data =
-16  -15  -15  -31    2    5
  7   23   23   43   66   22
 -1  -15   31  -18    2  -37
 -4   -5   16  -18    2  -20
  7   23   -7   43   66   39
  3  -25  -30  -31  -63    5
data[0,-6]	-16
data[3,3]	-18
data[-6,3]	-31
data[2,-1]	-37
data[-4,2]	31
data[0,-1]	5
data[-6]	[-16, -15, -15, -31, 2, 5]
data[-3,-5]	-5
data[5,-6]	3
data[1,4]	66
data[-1,-3]	-31
data[4,-6]	7
data[-2,5]	39
data[4,1]	23

m = array([184, 204, 134, 119, 169, 155,  58, 141, 193,  46, 130,  91, 191])
m[-13]: 184
m[-9]: 169
m[10]: 130
m[7]: 141
m[2]: 134
m[11]: 91
m[8]: 193

B =
[-143.61  -31.95  -96.67  225.46  -31.95  173.98  136.87 -143.61 -123.55
    7.43 -115.59  -54.28]
B[-12] => -143.61
B[-8] => -31.95
B[-5] => -143.61
B[6] => 136.87
B[1] => -31.95
B[-3] => 7.43
B[-1] => -54.28

a = [[-4, -38, 15, 12, 13, -7, 14, -4, 14], [23, 26, -10, -9, -10, 21, -10, 22, -10]]
a[-2, 0]: -4
a[0, 6]: 14
a[1, 0]: 23
a[-1, -8]: 26
a[-2, 2]: 15
a[-1]: [23, 26, -10, -9, -10, 21, -10, 22, -10]
a[:, -8]: [-38, 26]
a[:, 6]: [14, -10]
a[0, -4]: -7

x =
array([[195, 188, 190,  99, 206, 134, 171, 203],
       [181, 170, 178,  93, 190,   6, 169, 184],
       [196, 195, 189,  96, 207, 147, 172, 211]])
x[0][0]: 195
x[2][4]: 207
x[1][3]: 93
x[0][7]: 203
x[1][4]: 190
x[1]: [181, 170, 178, 93, 190, 6, 169, 184]
x[1][5]: 6
x[1][2]: 178
x[2][6]: 172
x[1][6]: 169
x[1][0]: 181
x[:, 1]: [188, 170, 195]

A = [5400 7308 8830 3815 8562 3531 2277 4321 5122 5955 5923 3789]
A[0] => 5400
A[4] => 8562
A[7] => 4321

M =
[[  1  -1   0   1]
 [  3  -2  12   3]
 [ -8   6  15 -13]
 [  0   0   1   0]
 [ 53 -26  62 -17]
 [ -1   0  -1  -1]
 [ -1  -1  -1   1]
 [  0   0   0   1]
 [-17  11  12 -23]
 [  8  -2  15   0]
 [  0   0  -1   0]
 [  0   1   6  -1]
 [ -2   0   0  -1]
 [  7  -1  16  -3]
 [-13  16  47 -55]]
Rows and columns are counted from 0.
(0, 0): 1
(12, 1): 0
(0, 2): 0
(13, 0): 7
(14, 1): 16
(12, 3): -1
(11, 0): 0
(5, 2): -1
(4, 1): -26
(1, 3): 3
(6, 0): -1
(5, 1): 0
(9, 3): 0
(9, 1): -2
(8, 1): 11
(10, 3): 0
(7, 0): 0
(9, 2): 15
(4, 0): 53
(1, 0): 3
(3, 0): 0
(0, 3): 1
(2, 1): 6
(8, 3): -23
(3, 2): 1
(14, 3): -55
(0, 1): -1
(5, 0): -1
(4, 3): -17

X =
[[-58 -26 -22  -4 -31 -23 -59  53 -62 -59  53 -59  -8]
 [-32  67  31   1  58  70 -33  73 -31 -32  78 -33   5]
 [-49  63  35  12  56  66 -50  69 -49 -49  74 -50  15]
 [ 57  -9   6   6   0 -13  57 -66  59  58 -70  57   6]
 [ 46 -34 -63 -79 -47 -31  45  67  45  45  67  46 -75]
 [-71  27  16  14  22  30 -72  58 -72 -72  62 -71  13]
 [  9  64  22 -21  57  66   9  69  12   9  73   9 -13]
 [ 45 -15 -52 -76 -29 -12  44  72  44  44  73  44 -71]
 [ 37 -39 -66 -79 -52 -36  35  68  35  35  69  36 -75]
 [ 44  46  39  17  50  42  45 -54  48  45 -52  45  21]]
Indices start at 0.
(0, 0) => -58
(4, 0) => 46
(6, 12) => -13
(8, 11) => 36
(5, 0) => -71
(8, 3) => -79
(9, 12) => 21
(3, 8) => 59
(2, 7) => 69
(1, 2) => 31
(5, 10) => 62
(2, 9) => -49
(4, 7) => 67
(1, 9) => -32
(4, 3) => -79
(6, 10) => 73
(9, 5) => 42
(7, 8) => 44
(2, 3) => 12
(9, 3) => 17
(3, 9) => 58
(0, 5) => -23
(9, 9) => 45
(2, 2) => 35
(4, 10) => 67
(6, 9) => 9
(4, 9) => 45
(7, 1) => -15
(8, 7) => 68
(8, 10) => 69
(2, 12) => 15
(9, 2) => 39
(8, 4) => -52
(9, 8) => 48
(5, 8) => -72
(4, 4) => -47
